Below are the code and all the weights of a small trained network. Each question names an input and a class and asks about switching units off, where a switched-off unit gives its printed mean instead of its output.

import numpy as np


def w(rows, s, z=0):
    codes = np.array(rows[::2]) - 128.0
    scale = np.full(codes.shape[1], s)
    scale[-1] = z or s
    return codes * scale


def norm(h):
    return h / np.sqrt((h * h).mean(-1, keepdims=True) + 1e-5)


def f(y):
    return y / 2 * (1 + np.tanh(0.7978845608 * (y + 0.044715 * y**3)))


def log_softmax(a):
    a = a - a.max(-1, keepdims=True)
    return a - np.log(np.exp(a).sum(-1, keepdims=True))


def net(x, mask):
    res = np.array(x, float).reshape(1, 8) / 4 @ E
    u = 0
    for l in range(2):
        y = f(norm(res) @ A[l][:, :-1].T + A[l][:, -1])
        res = res + np.where(mask[u : u + 9], y, B[l][:, -1]) @ B[l][:, :-1]
        u += 9
    return log_softmax(norm(res)[-1] @ U[:, :-1].T + U[:, -1])


A, B = {}, {}
E = w([
[131,128,129,111,135,125],'x0',
[127,126,130,121,129,130],'x1',
[128,121,133,119,130,131],'x2',
[120,131,123,163,111,122],'x3',
[132,129,126,124,130,121],'x4',
[78,88,208,145,207,96],'x5',
[4,86,35,104,131,64],'x6',
[243,59,123,166,125,97],'x7',
],0.0045)
A[0] = w([
[102,208,243,112,57,199,101],'L0N0',
[78,184,117,63,76,122,187],'L0N1',
[141,70,19,106,58,145,166],'L0N2',
[130,2,42,133,140,96,2],'L0N3',
[190,141,166,150,143,122,59],'L0N4',
[181,197,137,110,123,65,226],'L0N5',
[142,83,111,88,129,147,85],'L0N6',
[153,199,177,107,187,122,49],'L0N7',
[133,54,137,132,33,167,194],'L0N8',
],0.0063,0.0023)
B[0] = w([
[162,183,168,79,59,105,243],'L0N0',
[136,150,75,221,125,191,219],'L0N1',
[114,131,87,12,100,63,253],'L0N2',
[65,116,180,83,71,30,213],'L0N3',
[95,82,94,112,177,118,173],'L0N4',
[164,147,130,107,88,243,194],'L0N5',
[63,148,107,208,49,131,120],'L0N6',
[119,173,105,255,80,67,156],'L0N7',
[154,169,84,61,154,177,179],'L0N8',
],0.0061,0.0029)
A[1] = w([
[160,158,255,134,171,109,150],'L1N0',
[110,188,166,128,144,147,48],'L1N1',
[89,158,86,58,102,139,192],'L1N2',
[117,161,188,191,91,65,4],'L1N3',
[202,116,112,129,123,95,238],'L1N4',
[55,144,167,136,183,47,177],'L1N5',
[41,109,55,148,166,144,172],'L1N6',
[201,162,138,67,76,193,114],'L1N7',
[176,49,167,145,157,186,127],'L1N8',
],0.0084,0.0025)
B[1] = w([
[72,210,15,103,159,31,237],'L1N0',
[213,224,152,129,165,39,142],'L1N1',
[146,192,61,205,149,114,230],'L1N2',
[151,146,167,47,135,79,147],'L1N3',
[132,3,135,98,186,112,197],'L1N4',
[222,112,251,147,78,185,241],'L1N5',
[53,114,158,106,231,206,210],'L1N6',
[101,60,190,180,79,201,254],'L1N7',
[128,121,20,160,209,114,180],'L1N8',
],0.0056,0.0051)
U = w([
[163,207,151,198,28,221,139],'0',
[164,243,175,120,156,39,229],'1',
[27,196,22,143,161,192,101],'2',
[46,142,226,166,209,208,40],'3',
[223,22,105,127,104,213,108],'4',
[180,109,43,186,254,61,6],'5',
[103,90,34,61,63,55,120],'6',
[112,45,226,95,135,58,229],'7',
],0.014,0.0012)

Each question gives the input, the list of numbers given to net, and the class t.
The units are the neurons (one row each of A and B). Each row of codes is followed by its name. A weight is (code - 128) times the scale printed after its matrix; where a second scale follows, it is the last column's (A, B and U).
mask holds one flag per neuron, layer by layer. A switched-off neuron (its flag False) gives its mean, the last column of its row in B, instead of its output. The means were averaged over made-up inputs and are rounded, as every weight is.
A unit's drop is (log p(t) with every unit on - log p(t) with that unit switched off) / (log p(t) with every unit on - log p(t) with every unit switched off).
The circuit of an input: a set's keep is (log p(t) with only the set's units on - log p(t) with every unit switched off) / (log p(t) with every unit on - log p(t) with every unit switched off). Starting from the 12 units with the biggest drops (on a tie, the unit counted first), units are removed one at a time, each time the one whose removal leaves the highest keep (on an exact tie, the one counted first), for as long as the keep stays at least 0.8.
units of the circuit, in order: the units of the circuit, biggest drop first
top k neurons: the k neurons with the biggest drops, biggest first
top k neurons in layer l: the k neurons of layer l with the biggest drops, biggest first
drop of u: that unit's drop, to one decimal
input [3,-4,-4,2,-8,1,6,0], class 3: units of the circuit, in order	L1N6, L1N0
input [-3,1,4,2,7,-7,-1,-7], class 0: units of the circuit, in order	L1N0
input [-4,-2,-5,1,7,1,8,8], class 7: top 3 neurons	L0N3, L1N0, L1N5
input [1,-4,7,5,-1,1,-4,2], class 5: top 3 neurons in layer 1	L1N8, L1N0, L1N5
input [-7,4,-8,-7,-2,3,8,-5], class 3: units of the circuit, in order	L1N5, L1N0
input [7,1,-3,7,-8,8,8,-2], class 3: units of the circuit, in order	L1N6, L1N5
input [4,-2,2,-6,8,3,-2,0], class 1: top 4 neurons	L0N7, L1N3, L0N1, L0N8
input [1,-3,-5,-3,-7,1,8,2], class 7: units of the circuit, in order	L0N3, L1N0
input [0,7,6,-3,-2,4,-1,-8], class 1: units of the circuit, in order	L0N0, L1N1
input [-4,4,-4,0,-1,6,0,-8], class 1: units of the circuit, in order	L1N1, L1N7
input [-7,5,-3,-1,-5,7,-3,1], class 5: top 3 neurons	L0N3, L1N8, L0N2
input [4,4,-2,4,-3,2,-6,1], class 5: top 2 neurons	L1N0, L0N4
input [6,4,-1,3,3,6,5,0], class 3: top 2 neurons	L1N6, L0N0
input [-5,0,2,-7,5,3,3,8], class 7: units of the circuit, in order	L0N3
input [6,8,4,7,-5,-5,-1,-7], class 0: top 2 neurons	L0N0, L1N0
input [-4,1,-1,-5,2,1,-2,3], class 5: top 2 neurons	L1N8, L0N2
input [1,8,-8,0,0,-7,2,7], class 6: top 2 neurons	L0N2, L1N5
input [6,-6,-1,-2,1,-3,2,8], class 6: top 2 neurons in layer 0	L0N2, L0N3
input [-5,-8,-7,1,5,2,5,3], class 7: top 2 neurons	L1N5, L1N0
input [-2,-6,-6,3,-8,-8,-8,4], class 4: top neuron in layer 1	L1N4
input [8,-5,-2,-8,0,3,-6,1], class 5: top 2 neurons in layer 1	L1N0, L1N8
input [3,-4,-2,-5,5,8,-6,6], class 5: drop of L0N5	0.0
input [5,-2,-4,-2,-6,6,5,-2], class 3: drop of L1N6	0.2
